Below are the code and all the weights of a small trained network. Each question names an input and a class and asks about switching units off, where a switched-off unit gives its printed mean instead of its output.

import numpy as np


def w(rows, s, z=0):
    codes = np.array(rows[::2]) - 128.0
    scale = np.full(codes.shape[1], s)
    scale[-1] = z or s
    return codes * scale


def f(y):
    return y / 2 * (1 + np.tanh(0.7978845608 * (y + 0.044715 * y**3)))


def log_softmax(a):
    a = a - a.max(-1, keepdims=True)
    return a - np.log(np.exp(a).sum(-1, keepdims=True))


def net(x, mask):
    res = np.array(x, float).reshape(1, 4) / 4 @ E
    y = f(res @ A[0][:, :-1].T + A[0][:, -1])
    res = res + np.where(mask, y, B[0][:, -1]) @ B[0][:, :-1]
    return log_softmax(res[-1] @ U[:, :-1].T + U[:, -1])


A, B = {}, {}
E = w([
[123,149,102,148,117,137,185,138,161,135,64],'x0',
[155,106,6,117,48,62,157,7,162,164,224],'x1',
[94,167,107,67,180,6,164,87,26,88,96],'x2',
[177,173,169,107,76,172,124,77,38,199,75],'x3',
],0.012)
A[0] = w([
[93,165,128,88,157,82,168,79,108,97,126,132],'neuron 0',
[159,107,71,137,141,103,147,100,141,169,170,133],'neuron 1',
[152,124,128,150,131,166,115,164,160,188,156,91],'neuron 2',
[89,94,132,182,170,77,157,169,166,97,170,62],'neuron 3',
[102,107,98,132,148,142,119,143,184,78,149,57],'neuron 4',
[191,192,150,139,115,169,126,91,29,252,101,2],'neuron 5',
[115,141,149,136,162,146,134,170,124,70,120,111],'neuron 6',
[90,134,169,169,207,156,86,169,110,115,70,183],'neuron 7',
[87,178,155,76,109,93,180,114,76,74,148,87],'neuron 8',
[87,127,99,141,159,90,115,148,159,75,139,68],'neuron 9',
[108,160,105,143,145,42,150,155,85,74,138,135],'neuron 10',
[137,124,52,124,91,93,140,112,130,177,159,169],'neuron 11',
[139,86,138,174,122,167,108,114,194,158,144,125],'neuron 12',
[91,118,145,136,160,114,160,140,167,110,173,58],'neuron 13',
[155,99,139,184,83,167,119,161,167,145,155,119],'neuron 14',
[105,175,117,93,161,99,161,120,104,97,117,65],'neuron 15',
[102,174,182,142,158,163,133,185,84,108,132,137],'neuron 16',
[96,104,78,133,95,108,136,95,137,159,167,143],'neuron 17',
],0.012,0.0028)
B[0] = w([
[177,138,66,78,100,155,72,182,93,122,111,185],'neuron 0',
[176,170,168,195,173,78,132,84,214,175,113,194],'neuron 1',
[86,133,110,93,122,139,86,224,58,139,79,181],'neuron 2',
[55,78,211,78,79,96,167,142,164,115,170,188],'neuron 3',
[94,111,121,98,81,95,201,186,113,84,184,174],'neuron 4',
[49,51,255,96,38,118,215,128,179,62,165,227],'neuron 5',
[162,145,141,142,166,56,123,104,185,158,181,191],'neuron 6',
[196,200,92,194,170,133,104,66,184,149,183,250],'neuron 7',
[126,137,88,99,155,176,121,144,85,97,84,180],'neuron 8',
[74,55,180,138,85,140,186,166,133,62,146,175],'neuron 9',
[113,132,61,115,123,194,98,157,61,117,80,188],'neuron 10',
[177,208,162,206,142,107,110,96,167,166,169,208],'neuron 11',
[165,124,78,97,117,154,57,191,49,106,54,196],'neuron 12',
[66,50,126,134,87,136,162,107,171,151,129,162],'neuron 13',
[176,96,69,54,94,175,55,135,78,134,75,200],'neuron 14',
[154,111,48,106,55,148,106,112,84,129,117,171],'neuron 15',
[162,160,111,136,222,62,126,95,182,151,137,221],'neuron 16',
[183,122,133,128,188,99,98,72,186,156,137,196],'neuron 17',
],0.009,0.02)
U = w([
[194,196,123,241,204,77,109,89,170,183,152,220],'0',
[161,125,59,92,122,173,68,160,10,140,63,155],'1',
[45,70,211,118,85,103,240,135,142,101,156,7],'2',
],0.013,0.002)

Each question gives the input, the list of numbers given to net, and the class t.
The units are the neurons (one row each of A and B). Each row of codes is followed by its name. A weight is (code - 128) times the scale printed after its matrix; where a second scale follows, it is the last column's (A, B and U).
mask holds one flag per neuron, in row order. A switched-off neuron (its flag False) gives its mean, the last column of its row in B, instead of its output. The means were averaged over made-up inputs and are rounded, as every weight is.
A unit's drop is (log p(t) with every unit on - log p(t) with that unit switched off) / (log p(t) with every unit on - log p(t) with every unit switched off).
unit that matters most: the unit with the biggest drop
k most important neurons: the k neurons with the biggest drops, biggest first
drop of u: that unit's drop, to one decimal
input [-8,-5,-5,6], class 2: 4 most important neurons => [neuron 5; neuron 11; neuron 1; neuron 17]
input [3,-6,-1,-8], class 2: unit that matters most => neuron 3
input [-5,7,2,8], class 2: 3 most important neurons => [neuron 5; neuron 7; neuron 16]
input [4,-8,-1,8], class 0: 4 most important neurons => [neuron 7; neuron 16; neuron 3; neuron 9]
input [-8,7,6,8], class 2: 2 most important neurons => [neuron 5; neuron 7]
input [-2,3,4,2], class 1: 3 most important neurons => [neuron 7; neuron 16; neuron 0]
input [0,2,7,-7], class 1: 4 most important neurons => [neuron 10; neuron 0; neuron 5; neuron 15]
input [3,6,7,5], class 1: 4 most important neurons => [neuron 0; neuron 7; neuron 8; neuron 10]
input [5,-7,-3,8], class 2: 3 most important neurons => [neuron 5; neuron 11; neuron 1]
input [3,-5,0,-8], class 2: drop of neuron 12 => 0.0
input [2,-8,6,4], class 0: drop of neuron 7 => 0.7
input [-8,-1,8,-6], class 1: drop of neuron 10 => 0.1
